Below are the code and all the weights of a small trained network. Each question names an input and a target symbol and asks about switching units off, where a switched-off unit gives its printed mean instead of its output.

import numpy as np


def w(rows, s, z=0):
    codes = np.array(rows[::2]) - 128.0
    scale = np.full(codes.shape[1], s)
    scale[-1] = z or s
    return codes * scale


def f(y):
    return y / 2 * (1 + np.tanh(0.7978845608 * (y + 0.044715 * y**3)))


def softmax(a):
    e = np.exp(a - a.max(-1, keepdims=True))
    return e / e.sum(-1, keepdims=True)


def log_softmax(a):
    a = a - a.max(-1, keepdims=True)
    return a - np.log(np.exp(a).sum(-1, keepdims=True))


def net(x, mask):
    ids = ['ΘΞΣΦΨΩβγδεητ'.index(c) for c in x.split()]
    T = len(ids)
    res = E[ids] + P[:T]
    u = 0
    for l in range(2):
        r = res
        for j in range(3):
            rows = slice(2 * j, 2 * j + 2)
            q, k, v = (r @ M[l][rows].T for M in (Q, K, V))
            z = softmax(np.where(np.tri(T) > 0, q @ k.T / 2**0.5, -1e9)) @ v
            o = O[l][rows]
            res = res + np.where(mask[u + j], z, o[:, -1]) @ o[:, :-1]
        u += 3
        y = f(res @ A[l][:, :-1].T + A[l][:, -1])
        res = res + np.where(mask[u : u + 8], y, B[l][:, -1]) @ B[l][:, :-1]
        u += 8
    return log_softmax(res[-1] @ U[:, :-1].T + U[:, -1])


Q, K, V, O, A, B = {}, {}, {}, {}, {}, {}
E = w([
[165,40,62,121,140,157,89,131],'Θ',
[132,156,106,64,21,144,173,129],'Ξ',
[146,205,90,154,211,234,196,60],'Σ',
[125,186,182,152,7,118,216,222],'Φ',
[111,95,75,242,116,91,36,97],'Ψ',
[250,208,179,167,88,106,146,122],'Ω',
[83,211,180,101,159,62,53,194],'β',
[88,119,53,133,120,70,104,145],'γ',
[134,171,133,91,179,45,154,210],'δ',
[142,152,54,163,156,49,63,47],'ε',
[158,112,141,20,196,166,119,185],'η',
[162,127,166,141,32,235,21,76],'τ',
],0.017)
P = w([
[120,2,177,92,139,59,123,62],'0',
[162,47,137,84,102,94,95,113],'1',
[176,88,116,89,86,110,83,140],'2',
[186,127,104,91,78,123,80,160],'3',
[191,165,90,85,74,127,80,170],'4',
[201,191,73,68,68,146,80,171],'5',
[202,208,72,81,57,151,72,184],'6',
[218,220,68,78,51,170,73,186],'7',
[223,231,63,68,43,174,61,187],'8',
],0.0065)
Q[0] = w([
[216,133,7,94,40,231,117,126],'0.h0',
[101,142,166,104,160,99,191,49],'0.h0',
[1,64,227,244,123,94,169,49],'0.h1',
[141,127,161,33,34,155,141,158],'0.h1',
[124,89,165,119,138,107,136,82],'0.h2',
[123,141,118,135,128,144,122,151],'0.h2',
],0.012)
K[0] = w([
[136,178,91,178,160,224,186,100],'0.h0',
[114,40,113,115,174,74,100,180],'0.h0',
[80,2,142,111,210,39,89,153],'0.h1',
[122,170,178,51,64,154,126,100],'0.h1',
[138,121,123,120,119,122,103,159],'0.h2',
[95,104,151,136,146,154,134,136],'0.h2',
],0.014)
V[0] = w([
[159,111,166,85,76,113,124,116],'0.h0',
[85,116,122,132,170,154,168,111],'0.h0',
[189,117,155,124,164,85,87,167],'0.h1',
[176,126,164,155,77,118,168,83],'0.h1',
[103,236,47,194,195,254,175,128],'0.h2',
[144,127,126,118,149,113,104,134],'0.h2',
],0.0084)
O[0] = w([
[132,190,185,96,151,64,115,44,150],'0.h0',
[90,74,104,145,163,146,87,239,102],'0.h0',
[100,84,167,173,161,195,80,158,92],'0.h1',
[115,130,132,144,206,26,108,133,255],'0.h1',
[162,82,226,142,56,84,201,2,119],'0.h2',
[100,79,117,130,133,121,112,139,157],'0.h2',
],0.0073,0.0037)
A[0] = w([
[154,70,114,76,119,210,215,231,121],'0.n0',
[166,63,58,205,123,178,96,107,39],'0.n1',
[69,193,186,160,114,107,85,96,66],'0.n2',
[89,105,22,154,53,151,139,248,1],'0.n3',
[194,106,161,2,193,109,113,105,90],'0.n4',
[57,43,141,154,207,108,226,134,14],'0.n5',
[61,213,127,124,174,40,213,160,108],'0.n6',
[124,109,187,65,110,244,130,211,88],'0.n7',
],0.008,0.0076)
B[0] = w([
[210,92,117,56,143,115,184,88,237],'0.n0',
[191,161,43,178,102,122,109,81,190],'0.n1',
[157,128,98,96,95,130,157,173,149],'0.n2',
[101,102,91,143,70,178,74,225,178],'0.n3',
[135,125,87,197,43,100,123,96,254],'0.n4',
[182,133,81,47,254,93,140,132,121],'0.n5',
[216,42,86,156,78,168,102,89,234],'0.n6',
[105,57,175,175,189,41,143,94,193],'0.n7',
],0.0089,0.0045)
Q[1] = w([
[140,71,137,156,165,156,196,152],'1.h0',
[247,112,52,154,63,46,130,90],'1.h0',
[64,120,120,26,96,122,123,130],'1.h1',
[10,145,139,145,154,189,175,206],'1.h1',
[93,114,139,95,131,120,117,61],'1.h2',
[155,154,203,137,73,58,179,134],'1.h2',
],0.016)
K[1] = w([
[112,39,113,121,192,93,136,135],'1.h0',
[200,218,155,125,104,241,219,69],'1.h0',
[57,112,144,12,118,52,106,224],'1.h1',
[43,40,65,172,178,32,48,193],'1.h1',
[52,105,178,132,130,176,117,91],'1.h2',
[205,194,105,135,248,191,185,115],'1.h2',
],0.011)
V[1] = w([
[93,168,145,90,217,155,20,69],'1.h0',
[47,127,2,152,143,35,152,106],'1.h0',
[123,63,175,197,61,156,82,136],'1.h1',
[199,190,98,229,174,77,139,153],'1.h1',
[86,157,125,156,170,214,205,91],'1.h2',
[133,153,122,158,103,100,176,151],'1.h2',
],0.0076)
O[1] = w([
[182,131,135,42,54,234,35,70,47],'1.h0',
[235,254,113,136,167,137,137,169,69],'1.h0',
[97,29,141,96,31,76,201,114,79],'1.h1',
[196,94,205,192,133,163,113,161,190],'1.h1',
[148,172,82,145,73,243,80,213,2],'1.h2',
[90,105,104,95,148,99,80,132,106],'1.h2',
],0.007,0.0063)
A[1] = w([
[115,156,201,166,148,89,210,115,101],'1.n0',
[110,172,171,85,53,67,83,234,1],'1.n1',
[66,127,197,63,95,122,187,126,164],'1.n2',
[49,194,165,220,96,174,79,129,2],'1.n3',
[181,145,157,107,160,154,196,194,82],'1.n4',
[128,150,162,29,161,127,108,254,95],'1.n5',
[57,162,52,192,142,163,86,126,120],'1.n6',
[120,85,145,130,134,71,178,88,35],'1.n7',
],0.011,0.007)
B[1] = w([
[82,68,82,81,178,151,63,150,232],'1.n0',
[49,201,118,138,233,228,141,35,157],'1.n1',
[134,170,61,127,217,70,112,147,161],'1.n2',
[117,65,168,2,202,95,11,52,141],'1.n3',
[45,121,175,95,74,81,125,133,175],'1.n4',
[235,105,195,32,70,115,102,248,160],'1.n5',
[146,172,151,58,50,145,207,101,170],'1.n6',
[71,227,137,133,81,231,128,143,254],'1.n7',
],0.0089,0.008)
U = w([
[144,69,33,145,183,170,94,132,48],'Θ',
[136,222,139,127,165,15,210,83,145],'Ξ',
[110,143,210,175,75,191,229,87,253],'Σ',
[7,156,114,196,118,112,74,178,203],'Φ',
[136,177,103,220,67,164,56,174,62],'Ψ',
[99,100,243,249,176,101,75,88,206],'Ω',
[92,175,169,116,177,150,45,149,85],'β',
[118,182,76,75,137,190,120,152,48],'γ',
[104,91,186,103,130,64,162,146,122],'δ',
[133,212,101,171,180,225,58,102,48],'ε',
[98,105,181,89,253,173,201,45,199],'η',
[79,105,136,79,71,123,68,47,92],'τ',
],0.0056,0.0055)

Each question gives the input, a string of symbols that net reads in full, and the target symbol t.
The units are the heads (2 rows each of Q, K, V and O) and the neurons (one row each of A and B). Each row of codes is followed by its name. A weight is (code - 128) times the scale printed after its matrix; where a second scale follows, it is the last column's (O, A, B and U).
mask holds one flag per unit, layer by layer, with each layer's heads first. A switched-off unit (its flag False) gives its mean, the last column of its rows in O or B, instead of its output. The means were averaged over made-up inputs and are rounded, as every weight is.
A unit's drop is (log p(t) with every unit on - log p(t) with that unit switched off) / (log p(t) with every unit on - log p(t) with every unit switched off).
The circuit of an input: a set's keep is (log p(t) with only the set's units on - log p(t) with every unit switched off) / (log p(t) with every unit on - log p(t) with every unit switched off). Starting from the 12 units with the biggest drops (on a tie, the unit counted first), units are removed one at a time, each time the one whose removal leaves the highest keep (on an exact tie, the one counted first), for as long as the keep stays at least 0.8.
units of the circuit, in order: the units of the circuit, biggest drop first
most important unit: the unit with the biggest drop
top k neurons: the k neurons with the biggest drops, biggest first
k most important neurons of layer l: the k neurons of layer l with the biggest drops, biggest first
which heads matter: for each layer, one digit per head in row order, 1 if its drop is at least 0.15 and else 0, layers parted by /
input Σ Ξ τ Ξ η Θ η, target δ: which heads matter : 100 / 001
input δ η δ ε, target ε: units of the circuit, in order : 0.n7, 1.h0, 0.h2
input Ξ Ψ τ Ω η Ω η, target Ω: most important unit : 1.h1
input Θ Σ γ, target Φ: which heads matter : 101 / 011
input Θ Ψ Ξ Ω Θ, target Ω: units of the circuit, in order : 1.h1, 0.h0, 0.h1
input Θ Ψ Ψ β δ Ξ Φ, target Φ: which heads matter : 100 / 100
input Σ γ Θ Θ, target Θ: 2 most important neurons of layer 0 : 0.n0, 0.n5
input Σ Θ Σ η γ, target Σ: top 2 neurons : 1.n6, 1.n0
input γ η Θ τ Σ Σ Ξ, target Ξ: units of the circuit, in order : 1.n2, 0.h2
input Ψ Ω Σ Φ η, target δ: units of the circuit, in order : 0.h0, 0.n0, 1.n5
input η β β Ψ, target Ψ: which heads matter : 011 / 110
input η β η η η, target η: units of the circuit, in order : 0.h1, 0.n0, 0.n7
input η Σ τ ε Σ γ β η η, target Σ: which heads matter : 001 / 001
input δ Θ η τ η Θ δ τ, target τ: units of the circuit, in order : 1.h0
input γ Φ η Σ δ Σ η Ξ Φ, target Φ: which heads matter : 101 / 100
input Σ Θ Ξ Θ Ξ Σ β δ, target Σ: units of the circuit, in order : 0.h2, 1.h2
input Σ β η η η η Θ τ, target Ω: which heads matter : 101 / 000
input Ω Φ η δ Φ Θ Ω, target Ω: units of the circuit, in order : 1.h1, 0.h1
input β ε τ Θ Θ ε Σ δ δ, target Ψ: which heads matter : 001 / 011
input γ η η Φ δ, target Φ: which heads matter : 000 / 101
input Ψ Ω β τ τ Ξ η Θ, target Ξ: which heads matter : 001 / 000
input ε τ Ω Σ Σ, target Σ: most important unit : 1.h2
input τ η Θ, target τ: which heads matter : 101 / 110
input η Ψ Θ η ε τ Φ Θ, target Φ: units of the circuit, in order : 1.h0, 0.n6, 1.n7
input η Θ Ω Σ β, target ε: units of the circuit, in order : 1.h2, 1.n1
input Ψ Θ γ η γ β, target β: which heads matter : 011 / 100
input Θ β Σ Σ, target Σ: units of the circuit, in order : 1.h2, 0.h2
input Ξ β η Ω Θ β, target Ω: units of the circuit, in order : 0.n6, 1.h1, 0.h1
input Σ Θ η η η Ω Ω, target β: most important unit : 0.n5
